Here is a tiny trained network, its code and every weight. The questions are about switching its units off for an input and a target symbol, where a switched-off unit gives its printed mean instead of its output.

import numpy as np


def w(rows, s, z=0):
    codes = np.array(rows[::2]) - 128.0
    scale = np.full(codes.shape[1], s)
    scale[-1] = z or s
    return codes * scale


def f(y):
    return np.maximum(y, 0)


def softmax(a):
    e = np.exp(a - a.max(-1, keepdims=True))
    return e / e.sum(-1, keepdims=True)


def log_softmax(a):
    a = a - a.max(-1, keepdims=True)
    return a - np.log(np.exp(a).sum(-1, keepdims=True))


def net(x, mask):
    ids = ['ΓΔΛαζξπ'.index(c) for c in x.split()]
    T = len(ids)
    res = E[ids] + P[:T]
    u = 0
    for l in range(3):
        q, k, v = (res @ M[l].T for M in (Q, K, V))
        z = softmax(np.where(np.tri(T) > 0, q @ k.T / 3**0.5, -1e9)) @ v
        res = res + np.where(mask[u], z, O[l][:, -1]) @ O[l][:, :-1]
        u += 1
        y = f(res @ A[l][:, :-1].T + A[l][:, -1])
        res = res + np.where(mask[u : u + 4], y, B[l][:, -1]) @ B[l][:, :-1]
        u += 4
    return log_softmax(res[-1] @ U[:, :-1].T + U[:, -1])


Q, K, V, O, A, B = {}, {}, {}, {}, {}, {}
E = w([
[224,195,153],'Γ',
[113,9,178],'Δ',
[60,175,147],'Λ',
[148,180,252],'α',
[189,196,84],'ζ',
[184,182,103],'ξ',
[238,195,107],'π',
],0.015)
P = w([
[156,96,79],'0',
[109,118,244],'1',
[155,125,243],'2',
[204,137,224],'3',
[218,152,201],'4',
[247,157,179],'5',
[254,160,179],'6',
],0.0056)
Q[0] = w([
[188,69,209],'0.h0',
[2,193,175],'0.h0',
[29,45,35],'0.h0',
],0.0071)
K[0] = w([
[119,86,179],'0.h0',
[128,255,70],'0.h0',
[101,236,191],'0.h0',
],0.012)
V[0] = w([
[229,246,253],'0.h0',
[202,134,4],'0.h0',
[240,80,177],'0.h0',
],0.0069)
O[0] = w([
[151,34,247,253],'0.h0',
[202,161,254,87],'0.h0',
[18,102,182,250],'0.h0',
],0.0089,0.0052)
A[0] = w([
[108,254,180,169],'0.n0',
[154,103,131,252],'0.n1',
[141,85,59,83],'0.n2',
[194,62,159,4],'0.n3',
],0.009,0.0031)
B[0] = w([
[128,146,83,254],'0.n0',
[10,253,129,212],'0.n1',
[193,209,237,144],'0.n2',
[4,110,97,236],'0.n3',
],0.0076,0.0063)
Q[1] = w([
[7,139,118],'1.h0',
[132,60,2],'1.h0',
[207,83,180],'1.h0',
],0.0087)
K[1] = w([
[162,96,210],'1.h0',
[47,162,214],'1.h0',
[89,253,95],'1.h0',
],0.0061)
V[1] = w([
[160,152,148],'1.h0',
[175,1,56],'1.h0',
[119,233,49],'1.h0',
],0.0077)
O[1] = w([
[203,138,118,128],'1.h0',
[47,157,23,1],'1.h0',
[229,2,161,71],'1.h0',
],0.0072,0.0089)
A[1] = w([
[108,2,180,197],'1.n0',
[109,107,102,9],'1.n1',
[37,184,90,108],'1.n2',
[29,135,133,38],'1.n3',
],0.0081,0.0011)
B[1] = w([
[231,135,27,254],'1.n0',
[243,100,140,133],'1.n1',
[237,90,172,233],'1.n2',
[106,135,2,244],'1.n3',
],0.0077,0.0062)
Q[2] = w([
[154,244,86],'2.h0',
[254,78,82],'2.h0',
[177,130,236],'2.h0',
],0.0081)
K[2] = w([
[32,129,95],'2.h0',
[83,251,135],'2.h0',
[103,149,2],'2.h0',
],0.0085)
V[2] = w([
[162,2,95],'2.h0',
[233,220,147],'2.h0',
[196,84,224],'2.h0',
],0.0084)
O[2] = w([
[204,134,149,61],'2.h0',
[96,159,124,254],'2.h0',
[177,169,4,242],'2.h0',
],0.012,0.0061)
A[2] = w([
[164,106,144,158],'2.n0',
[249,138,73,3],'2.n1',
[112,70,151,85],'2.n2',
[101,109,148,29],'2.n3',
],0.014,0.0036)
B[2] = w([
[67,83,65,144],'2.n0',
[141,93,203,248],'2.n1',
[202,129,102,145],'2.n2',
[219,159,249,139],'2.n3',
],0.011,0.014)
U = w([
[51,197,138,167],'Γ',
[131,84,79,253],'Δ',
[149,50,172,107],'Λ',
[31,114,233,120],'α',
[214,194,130,78],'ζ',
[183,217,134,86],'ξ',
[146,255,89,114],'π',
],0.0092,0.0051)

Each question gives the input, a string of symbols that net reads in full, and the target symbol t.
The units are the heads (3 rows each of Q, K, V and O) and the neurons (one row each of A and B). Each row of codes is followed by its name. A weight is (code - 128) times the scale printed after its matrix; where a second scale follows, it is the last column's (O, A, B and U).
mask holds one flag per unit, layer by layer, with each layer's heads first. A switched-off unit (its flag False) gives its mean, the last column of its rows in O or B, instead of its output. The means were averaged over made-up inputs and are rounded, as every weight is.
A unit's drop is (log p(t) with every unit on - log p(t) with that unit switched off) / (log p(t) with every unit on - log p(t) with every unit switched off).
The circuit of an input: a set's keep is (log p(t) with only the set's units on - log p(t) with every unit switched off) / (log p(t) with every unit on - log p(t) with every unit switched off). Starting from the 12 units with the biggest drops (on a tie, the unit counted first), units are removed one at a time, each time the one whose removal leaves the highest keep (on an exact tie, the one counted first), for as long as the keep stays at least 0.8.
units of the circuit, in order: the units of the circuit, biggest drop first
most important unit: the unit with the biggest drop
top k neurons: the k neurons with the biggest drops, biggest first
k most important neurons of layer l: the k neurons of layer l with the biggest drops, biggest first
input π α ξ, target π: units of the circuit, in order => [0.h0, 2.h0, 1.h0]
input α ζ Γ Λ α ζ, target α: most important unit => 0.h0
input π π ξ ζ Λ, target π: units of the circuit, in order => [2.h0, 0.h0]
input Λ ζ π, target Λ: units of the circuit, in order => [1.h0, 0.h0, 2.n1]
input Γ Γ α ζ ζ, target Γ: units of the circuit, in order => [0.h0, 1.h0, 2.h0, 1.n2]
input Λ α π Λ ζ, target Λ: units of the circuit, in order => [1.h0, 0.h0, 2.n1]
input Λ ζ α α α π, target Λ: units of the circuit, in order => [1.h0, 0.h0]
input π ζ α Λ π ζ Λ, target π: units of the circuit, in order => [2.h0, 0.h0, 1.h0]
input α α Λ π Δ ξ, target Γ: units of the circuit, in order => [0.h0, 1.h0]
input π Λ π, target π: units of the circuit, in order => [0.h0, 2.h0, 1.n2, 1.h0]
input α Λ Λ ζ, target α: units of the circuit, in order => [2.h0, 0.h0, 1.h0]
input Γ ξ Λ α, target Γ: units of the circuit, in order => [0.h0, 2.n1, 1.h0, 2.h0]
input α Δ α α Λ ξ, target Γ: top 4 neurons => [1.n0, 1.n3, 2.n1, 1.n2]
input Γ α ζ Δ ζ π Δ, target Γ: units of the circuit, in order => [1.h0, 0.h0]
input α α α ζ α α Λ, target α: top 2 neurons => [1.n3, 0.n3]
input Δ ξ Δ, target Δ: 3 most important neurons of layer 1 => [1.n2, 1.n0, 1.n3]
input Γ ξ π π α ξ Γ, target Γ: most important neuron of layer 1 => [1.n2]
input ζ ξ α ζ α, target ζ: top 3 neurons => [1.n0, 2.n1, 1.n3]
input Γ Δ π Λ, target Λ: top 2 neurons => [1.n0, 2.n2]
input α Γ Λ ξ, target α: top 2 neurons => [1.n3, 1.n0]
input Γ α ζ ζ, target Γ: top 3 neurons => [2.n1, 1.n2, 0.n3]
input Λ α Δ Δ ζ Γ α, target Λ: most important unit => 2.h0
input π π Λ α Λ Λ Γ, target π: top 4 neurons => [2.n1, 0.n1, 0.n3, 1.n2]
input Γ ζ π Γ Γ, target Γ: top 2 neurons => [0.n3, 1.n2]
